Below are the code and all the weights of a small trained network. Each question names an input and a class and asks about switching units off, where a switched-off unit gives its printed mean instead of its output.

import numpy as np


def w(rows, s, z=0):
    codes = np.array(rows[::2]) - 128.0
    scale = np.full(codes.shape[1], s)
    scale[-1] = z or s
    return codes * scale


def f(y):
    return y / 2 * (1 + np.tanh(0.7978845608 * (y + 0.044715 * y**3)))


def log_softmax(a):
    a = a - a.max(-1, keepdims=True)
    return a - np.log(np.exp(a).sum(-1, keepdims=True))


def net(x, mask):
    res = np.array(x, float).reshape(1, 8) / 4 @ E
    y = f(res @ A[0][:, :-1].T + A[0][:, -1])
    res = res + np.where(mask, y, B[0][:, -1]) @ B[0][:, :-1]
    return log_softmax(res[-1] @ U[:, :-1].T + U[:, -1])


A, B = {}, {}
E = w([
[145,128,200,129],'x0',
[170,66,167,95],'x1',
[97,115,135,35],'x2',
[171,199,204,63],'x3',
[101,223,16,117],'x4',
[56,27,213,227],'x5',
[254,59,96,149],'x6',
[212,173,153,237],'x7',
],0.0081)
A[0] = w([
[179,171,158,123,154],'n1',
[91,183,7,142,84],'n2',
[154,104,203,47,141],'n3',
[152,56,161,134,153],'n4',
[78,107,100,6,91],'n5',
[118,212,123,209,191],'n6',
[77,162,27,45,163],'n7',
[126,130,53,131,63],'n8',
[138,173,95,179,110],'n9',
[125,92,81,213,65],'n10',
[207,97,128,105,160],'n11',
[113,84,38,241,97],'n12',
[199,134,95,100,44],'n13',
[100,139,131,71,2],'n14',
[202,111,139,116,129],'n15',
[70,105,24,25,139],'n16',
[132,158,129,114,33],'n17',
[229,77,144,164,162],'n18',
[131,158,148,153,117],'n19',
[231,169,146,157,71],'n20',
[74,175,50,143,113],'n21',
[153,182,67,146,104],'n22',
[114,92,213,18,148],'n23',
[49,143,132,243,123],'n24',
[207,97,132,11,70],'n25',
[236,131,105,176,114],'n26',
[151,143,170,148,5],'n27',
[151,120,74,103,81],'n28',
[99,83,163,104,75],'n29',
[95,84,157,69,111],'n30',
[154,141,54,116,122],'n31',
[49,2,84,170,125],'n32',
[110,166,228,168,181],'n33',
],0.0097,0.009)
B[0] = w([
[73,73,167,144,168],'n1',
[117,198,151,84,219],'n2',
[81,73,96,100,187],'n3',
[162,55,91,171,183],'n4',
[192,89,51,91,189],'n5',
[90,118,205,88,214],'n6',
[74,151,107,37,252],'n7',
[150,217,124,105,151],'n8',
[115,138,197,147,160],'n9',
[210,191,130,169,160],'n10',
[50,73,96,180,184],'n11',
[202,217,137,179,201],'n12',
[128,169,54,167,148],'n13',
[138,125,123,95,128],'n14',
[90,113,120,188,166],'n15',
[170,160,53,95,236],'n16',
[208,131,166,152,120],'n17',
[120,121,120,200,208],'n18',
[83,133,190,107,136],'n19',
[24,136,163,134,166],'n20',
[92,182,168,90,202],'n21',
[65,146,123,169,176],'n22',
[109,51,128,61,202],'n23',
[215,163,194,86,207],'n24',
[70,84,78,171,185],'n25',
[87,96,118,178,182],'n26',
[119,187,111,108,124],'n27',
[72,199,143,75,146],'n28',
[217,137,127,90,141],'n29',
[183,58,133,67,156],'n30',
[71,196,105,175,177],'n31',
[255,114,126,105,211],'n32',
[143,66,196,73,201],'n33',
],0.0098,0.012)
U = w([
[120,28,97,56,2],'0',
[211,163,112,136,177],'1',
[108,122,180,50,167],'2',
[135,111,1,41,93],'3',
[112,70,134,116,63],'4',
[73,126,98,205,69],'5',
[92,209,96,66,254],'6',
],0.0094,0.006)

Each question gives the input, the list of numbers given to net, and the class t.
The units are the neurons (one row each of A and B). Each row of codes is followed by its name. A weight is (code - 128) times the scale printed after its matrix; where a second scale follows, it is the last column's (A, B and U).
mask holds one flag per neuron, in row order. A switched-off neuron (its flag False) gives its mean, the last column of its row in B, instead of its output. The means were averaged over made-up inputs and are rounded, as every weight is.
A unit's drop is (log p(t) with every unit on - log p(t) with that unit switched off) / (log p(t) with every unit on - log p(t) with every unit switched off).
The circuit of an input: a set's keep is (log p(t) with only the set's units on - log p(t) with every unit switched off) / (log p(t) with every unit on - log p(t) with every unit switched off). Starting from the 12 units with the biggest drops (on a tie, the unit counted first), units are removed one at a time, each time the one whose removal leaves the highest keep (on an exact tie, the one counted first), for as long as the keep stays at least 0.8.
circuit, biggest first: the units of the circuit, biggest drop first
unit that matters most: the unit with the biggest drop
top k neurons: the k neurons with the biggest drops, biggest first
drop of u: that unit's drop, to one decimal
input [-1,7,1,-6,1,2,1,-8], class 3: circuit, biggest first -> [n16]
input [-1,0,-5,2,-7,-6,-5,8], class 5: circuit, biggest first -> [n7; n26; n20]
input [7,3,-2,-1,2,7,1,-3], class 1: circuit, biggest first -> [n32; n7]
input [-3,-5,1,5,-7,-3,2,1], class 0: top 2 neurons -> [n12; n31]
input [-8,-2,8,6,-8,3,-4,-8], class 0: top 2 neurons -> [n23; n30]
input [0,4,3,2,-1,-1,6,-1], class 0: top 2 neurons -> [n23; n12]
input [-7,-1,4,-4,1,8,-8,-3], class 1: top 2 neurons -> [n32; n24]
input [5,-8,-8,1,8,6,3,-3], class 2: top 2 neurons -> [n6; n16]
input [-1,6,-3,5,7,-3,-4,-4], class 3: top 2 neurons -> [n5; n16]
input [-2,3,-3,-2,-2,0,-3,0], class 1: top 2 neurons -> [n7; n23]
input [0,8,0,5,6,3,-6,2], class 2: drop of n25 -> 0.1
input [8,6,1,-4,4,-7,0,5], class 5: drop of n5 -> 0.0
input [5,-2,-3,4,0,-5,-5,-2], class 2: drop of n12 -> 0.1
input [7,-5,0,7,-6,-3,2,5], class 4: unit that matters most -> n33
